Here is a tiny trained network, its code and every weight. The questions are about switching its units off for an input and a target symbol, where a switched-off unit gives its printed mean instead of its output.

import numpy as np


def w(rows, s, z=0):
    codes = np.array(rows[::2]) - 128.0
    scale = np.full(codes.shape[1], s)
    scale[-1] = z or s
    return codes * scale


def f(y):
    return np.maximum(y, 0)


def softmax(a):
    e = np.exp(a - a.max(-1, keepdims=True))
    return e / e.sum(-1, keepdims=True)


def log_softmax(a):
    a = a - a.max(-1, keepdims=True)
    return a - np.log(np.exp(a).sum(-1, keepdims=True))


def net(x, mask):
    ids = ['αβγδηθλξπστψω'.index(c) for c in x.split()]
    T = len(ids)
    res = E[ids] + P[:T]
    u = 0
    for l in range(2):
        q, k, v = (res @ M[l].T for M in (Q, K, V))
        z = softmax(np.where(np.tri(T) > 0, q @ k.T / 4**0.5, -1e9)) @ v
        res = res + np.where(mask[u], z, O[l][:, -1]) @ O[l][:, :-1]
        u += 1
        y = f(res @ A[l][:, :-1].T + A[l][:, -1])
        res = res + np.where(mask[u : u + 4], y, B[l][:, -1]) @ B[l][:, :-1]
        u += 4
    return log_softmax(res[-1] @ U[:, :-1].T + U[:, -1])


Q, K, V, O, A, B = {}, {}, {}, {}, {}, {}
E = w([
[144,109,37,98],'α',
[187,144,119,138],'β',
[189,104,146,166],'γ',
[199,110,129,167],'δ',
[180,105,128,173],'η',
[198,154,117,138],'θ',
[130,104,88,80],'λ',
[177,103,139,185],'ξ',
[140,67,113,182],'π',
[186,74,158,140],'σ',
[122,130,88,82],'τ',
[6,169,177,118],'ψ',
[120,140,81,74],'ω',
],0.014)
P = w([
[209,57,157,2],'0',
[127,57,163,96],'1',
[121,85,154,121],'2',
[109,121,156,147],'3',
[93,149,133,161],'4',
[110,195,113,161],'5',
[82,196,89,173],'6',
[63,203,72,177],'7',
],0.0076)
Q[0] = w([
[127,252,120,93],'L0H0',
[20,247,120,192],'L0H0',
[156,60,188,125],'L0H0',
[150,129,114,117],'L0H0',
],0.0037)
K[0] = w([
[48,139,164,2],'L0H0',
[70,135,206,5],'L0H0',
[146,110,125,227],'L0H0',
[114,127,64,219],'L0H0',
],0.0042)
V[0] = w([
[116,157,159,145],'L0H0',
[207,143,123,98],'L0H0',
[148,185,36,120],'L0H0',
[254,116,46,121],'L0H0',
],0.0052)
O[0] = w([
[137,144,110,118,96],'L0H0',
[157,153,197,104,112],'L0H0',
[89,139,171,116,2],'L0H0',
[165,135,254,126,60],'L0H0',
],0.0082,0.0013)
A[0] = w([
[180,69,181,207,215],'L0N0',
[81,152,254,134,86],'L0N1',
[188,93,176,102,254],'L0N2',
[126,76,70,28,139],'L0N3',
],0.0074,0.0034)
B[0] = w([
[131,110,81,224,254],'L0N0',
[112,64,198,2,173],'L0N1',
[152,145,138,219,247],'L0N2',
[86,82,106,51,198],'L0N3',
],0.0084,0.004)
Q[1] = w([
[155,188,103,128],'L1H0',
[122,135,52,254],'L1H0',
[93,151,234,170],'L1H0',
[95,90,143,165],'L1H0',
],0.0081)
K[1] = w([
[124,143,127,169],'L1H0',
[103,253,119,140],'L1H0',
[95,105,163,127],'L1H0',
[108,155,136,103],'L1H0',
],0.012)
V[1] = w([
[53,160,181,122],'L1H0',
[3,203,136,64],'L1H0',
[165,14,58,97],'L1H0',
[83,168,174,59],'L1H0',
],0.0053)
O[1] = w([
[190,108,82,166,104],'L1H0',
[218,149,60,146,5],'L1H0',
[2,202,111,125,229],'L1H0',
[201,173,130,160,33],'L1H0',
],0.008,0.0019)
A[1] = w([
[84,78,127,24,3],'L1N0',
[148,177,55,120,111],'L1N1',
[61,196,123,144,62],'L1N2',
[69,126,145,1,220],'L1N3',
],0.0093,0.0048)
B[1] = w([
[254,144,234,101,177],'L1N0',
[166,171,220,96,174],'L1N1',
[195,171,104,161,170],'L1N2',
[129,62,51,88,255],'L1N3',
],0.0092)
U = w([
[164,87,121,46,199],'α',
[2,99,41,160,254],'β',
[102,235,134,126,240],'γ',
[112,194,136,164,189],'δ',
[149,120,124,161,78],'η',
[142,126,148,133,33],'θ',
[249,99,110,172,51],'λ',
[163,149,209,120,82],'ξ',
[138,136,140,129,22],'π',
[135,153,173,132,76],'σ',
[118,138,155,140,69],'τ',
[154,147,190,118,76],'ψ',
[123,100,144,157,61],'ω',
],0.0098,0.0047)

Each question gives the input, a string of symbols that net reads in full, and the target symbol t.
The units are the heads (4 rows each of Q, K, V and O) and the neurons (one row each of A and B). Each row of codes is followed by its name. A weight is (code - 128) times the scale printed after its matrix; where a second scale follows, it is the last column's (O, A, B and U).
mask holds one flag per unit, layer by layer, with each layer's heads first. A switched-off unit (its flag False) gives its mean, the last column of its rows in O or B, instead of its output. The means were averaged over made-up inputs and are rounded, as every weight is.
A unit's drop is (log p(t) with every unit on - log p(t) with that unit switched off) / (log p(t) with every unit on - log p(t) with every unit switched off).
The circuit of an input: a set's keep is (log p(t) with only the set's units on - log p(t) with every unit switched off) / (log p(t) with every unit on - log p(t) with every unit switched off). Starting from all 10 units, units are removed one at a time, each time the one whose removal leaves the highest keep (on an exact tie, the one counted first), for as long as the keep stays at least 0.8.
units of the circuit, in order: the units of the circuit, biggest drop first
top k neurons: the k neurons with the biggest drops, biggest first
k most important neurons of layer l: the k neurons of layer l with the biggest drops, biggest first
drop of u: that unit's drop, to one decimal
input α ψ γ, target λ: units of the circuit, in order -> L1H0, L0N0
input ψ τ ξ α σ δ π γ, target β: units of the circuit, in order -> L1N0
input ψ π η α δ δ ω, target α: 2 most important neurons of layer 1 -> L1N0, L1N3
input β γ π, target β: top 3 neurons -> L1N0, L0N0, L1N1
input π α γ σ τ α ψ γ, target λ: top 2 neurons -> L0N0, L0N3
input δ π η, target β: top 4 neurons -> L0N0, L1N0, L1N1, L1N2
input ψ ψ ψ ψ ψ π π β, target γ: 2 most important neurons of layer 1 -> L1N1, L1N3
input σ π ψ, target α: units of the circuit, in order -> L1N0, L1N3, L0N1
input ψ β ω ξ η λ π τ, target α: units of the circuit, in order -> L0N0, L0N2, L1N3, L0N3
input ψ η π δ ψ θ τ λ, target α: top 3 neurons -> L1N0, L0N0, L0N2
input λ τ ψ ψ δ σ ω, target α: 3 most important neurons of layer 1 -> L1N3, L1N0, L1N1
input η ψ ψ ψ η α, target α: top 2 neurons -> L0N3, L0N0
input ω α ψ δ ψ σ, target λ: drop of L0N0 -> 0.3
input τ ψ π π, target λ: drop of L0N3 -> 0.2
input ψ δ θ π π α τ, target α: most important neuron of layer 1 -> L1N0
input α π θ ψ ψ λ σ, target λ: drop of L1N3 -> -0.1
